Below are the code and all the weights of a small trained network. Each question names an input and a class and asks about switching units off, where a switched-off unit gives its printed mean instead of its output.

import numpy as np


def w(rows, s, z=0):
    codes = np.array(rows[::2]) - 128.0
    scale = np.full(codes.shape[1], s)
    scale[-1] = z or s
    return codes * scale


def f(y):
    return np.maximum(y, 0)


def log_softmax(a):
    a = a - a.max(-1, keepdims=True)
    return a - np.log(np.exp(a).sum(-1, keepdims=True))


def net(x, mask):
    res = np.array(x, float).reshape(1, 4) / 4 @ E
    y = f(res @ A[0][:, :-1].T + A[0][:, -1])
    res = res + np.where(mask, y, B[0][:, -1]) @ B[0][:, :-1]
    return log_softmax(res[-1] @ U[:, :-1].T + U[:, -1])


A, B = {}, {}
E = w([
[79,134,192,27,194,254],'x0',
[9,48,205,173,191,55],'x1',
[75,182,196,83,9,78],'x2',
[125,124,128,133,128,127],'x3',
],0.0053)
A[0] = w([
[100,179,193,87,35,94,95],'neuron 0',
[61,60,186,180,157,64,77],'neuron 1',
[157,131,88,205,78,41,52],'neuron 2',
[172,56,62,172,210,167,74],'neuron 3',
[223,253,27,81,67,191,49],'neuron 4',
[229,241,26,86,60,181,66],'neuron 5',
[83,141,200,36,173,240,50],'neuron 6',
[179,68,67,172,217,164,74],'neuron 7',
[87,142,206,20,179,242,41],'neuron 8',
[170,69,68,165,209,159,94],'neuron 9',
[22,21,205,190,163,47,32],'neuron 10',
[94,129,190,47,166,222,100],'neuron 11',
[86,203,207,79,29,74,81],'neuron 12',
[97,176,188,90,43,71,101],'neuron 13',
[155,133,65,221,75,21,34],'neuron 14',
[155,133,80,218,91,35,51],'neuron 15',
[162,62,61,165,194,163,80],'neuron 16',
[157,83,87,168,192,164,254],'neuron 17',
[48,42,206,175,164,64,53],'neuron 18',
[72,208,229,63,21,76,63],'neuron 19',
[105,133,198,24,156,210,100],'neuron 20',
[92,139,195,44,161,221,73],'neuron 21',
[55,47,188,173,162,84,78],'neuron 22',
[230,242,38,92,68,187,71],'neuron 23',
],0.0048,0.004)
B[0] = w([
[68,135,83,190,114,185,176],'neuron 0',
[166,70,180,109,135,169,190],'neuron 1',
[176,109,58,202,185,63,172],'neuron 2',
[55,155,96,193,75,201,185],'neuron 3',
[184,2,225,103,134,209,195],'neuron 4',
[151,55,188,107,133,177,200],'neuron 5',
[190,109,55,212,191,56,185],'neuron 6',
[53,149,97,188,76,197,185],'neuron 7',
[195,105,49,223,203,52,188],'neuron 8',
[62,158,105,174,76,193,186],'neuron 9',
[176,36,195,115,130,188,206],'neuron 10',
[177,126,77,181,177,67,191],'neuron 11',
[62,139,79,211,111,195,185],'neuron 12',
[76,141,95,167,122,175,179],'neuron 13',
[189,102,55,198,172,64,182],'neuron 14',
[189,106,69,192,201,66,177],'neuron 15',
[53,152,98,193,76,199,177],'neuron 16',
[69,208,141,73,71,142,255],'neuron 17',
[168,58,184,114,119,179,194],'neuron 18',
[43,137,65,243,103,224,190],'neuron 19',
[172,118,74,188,176,68,191],'neuron 20',
[184,107,60,215,204,58,181],'neuron 21',
[162,63,189,101,119,179,192],'neuron 22',
[150,69,182,109,136,172,199],'neuron 23',
],0.0057,0.0047)
U = w([
[210,123,52,172,173,26,67],'0',
[176,36,254,87,125,186,66],'1',
[115,164,135,104,121,117,254],'2',
[19,189,86,162,98,195,60],'3',
[107,248,179,12,122,55,161],'4',
],0.0085,0.0089)

Each question gives the input, the list of numbers given to net, and the class t.
The units are the neurons (one row each of A and B). Each row of codes is followed by its name. A weight is (code - 128) times the scale printed after its matrix; where a second scale follows, it is the last column's (A, B and U).
mask holds one flag per neuron, in row order. A switched-off neuron (its flag False) gives its mean, the last column of its row in B, instead of its output. The means were averaged over made-up inputs and are rounded, as every weight is.
A unit's drop is (log p(t) with every unit on - log p(t) with that unit switched off) / (log p(t) with every unit on - log p(t) with every unit switched off).
The circuit of an input: a set's keep is (log p(t) with only the set's units on - log p(t) with every unit switched off) / (log p(t) with every unit on - log p(t) with every unit switched off). Starting from the 12 units with the biggest drops (on a tie, the unit counted first), units are removed one at a time, each time the one whose removal leaves the highest keep (on an exact tie, the one counted first), for as long as the keep stays at least 0.8.
circuit, biggest first: the units of the circuit, biggest drop first
k most important neurons: the k neurons with the biggest drops, biggest first
drop of u: that unit's drop, to one decimal
input [-1,4,7,5], class 3: circuit, biggest first => [neuron 19; neuron 12]
input [6,-1,8,4], class 3: circuit, biggest first => [neuron 19]
input [-4,-2,7,-5], class 3: circuit, biggest first => [neuron 19; neuron 12]
input [2,7,5,-4], class 1: circuit, biggest first => [neuron 10; neuron 18]
input [0,-6,8,-3], class 3: 4 most important neurons => [neuron 19; neuron 12; neuron 0; neuron 13]
input [-4,-5,3,1], class 1: 3 most important neurons => [neuron 4; neuron 5; neuron 23]
input [4,-7,2,4], class 1: 3 most important neurons => [neuron 4; neuron 5; neuron 23]
input [0,0,5,1], class 3: circuit, biggest first => [neuron 19; neuron 12; neuron 0]
input [0,7,7,-5], class 1: 2 most important neurons => [neuron 10; neuron 18]
input [8,-1,-7,3], class 0: circuit, biggest first => [neuron 8; neuron 6]
input [5,-3,8,1], class 3: 2 most important neurons => [neuron 19; neuron 12]
input [1,-5,5,0], class 1: 4 most important neurons => [neuron 4; neuron 5; neuron 23; neuron 17]
input [5,2,-5,0], class 0: 2 most important neurons => [neuron 8; neuron 6]
input [-5,-8,-6,-4], class 1: drop of neuron 5 => 0.2
input [1,-7,0,-5], class 1: drop of neuron 4 => 0.2
input [3,3,-8,1], class 3: drop of neuron 16 => 0.1
input [1,-8,1,-6], class 1: most important neuron => [neuron 4]
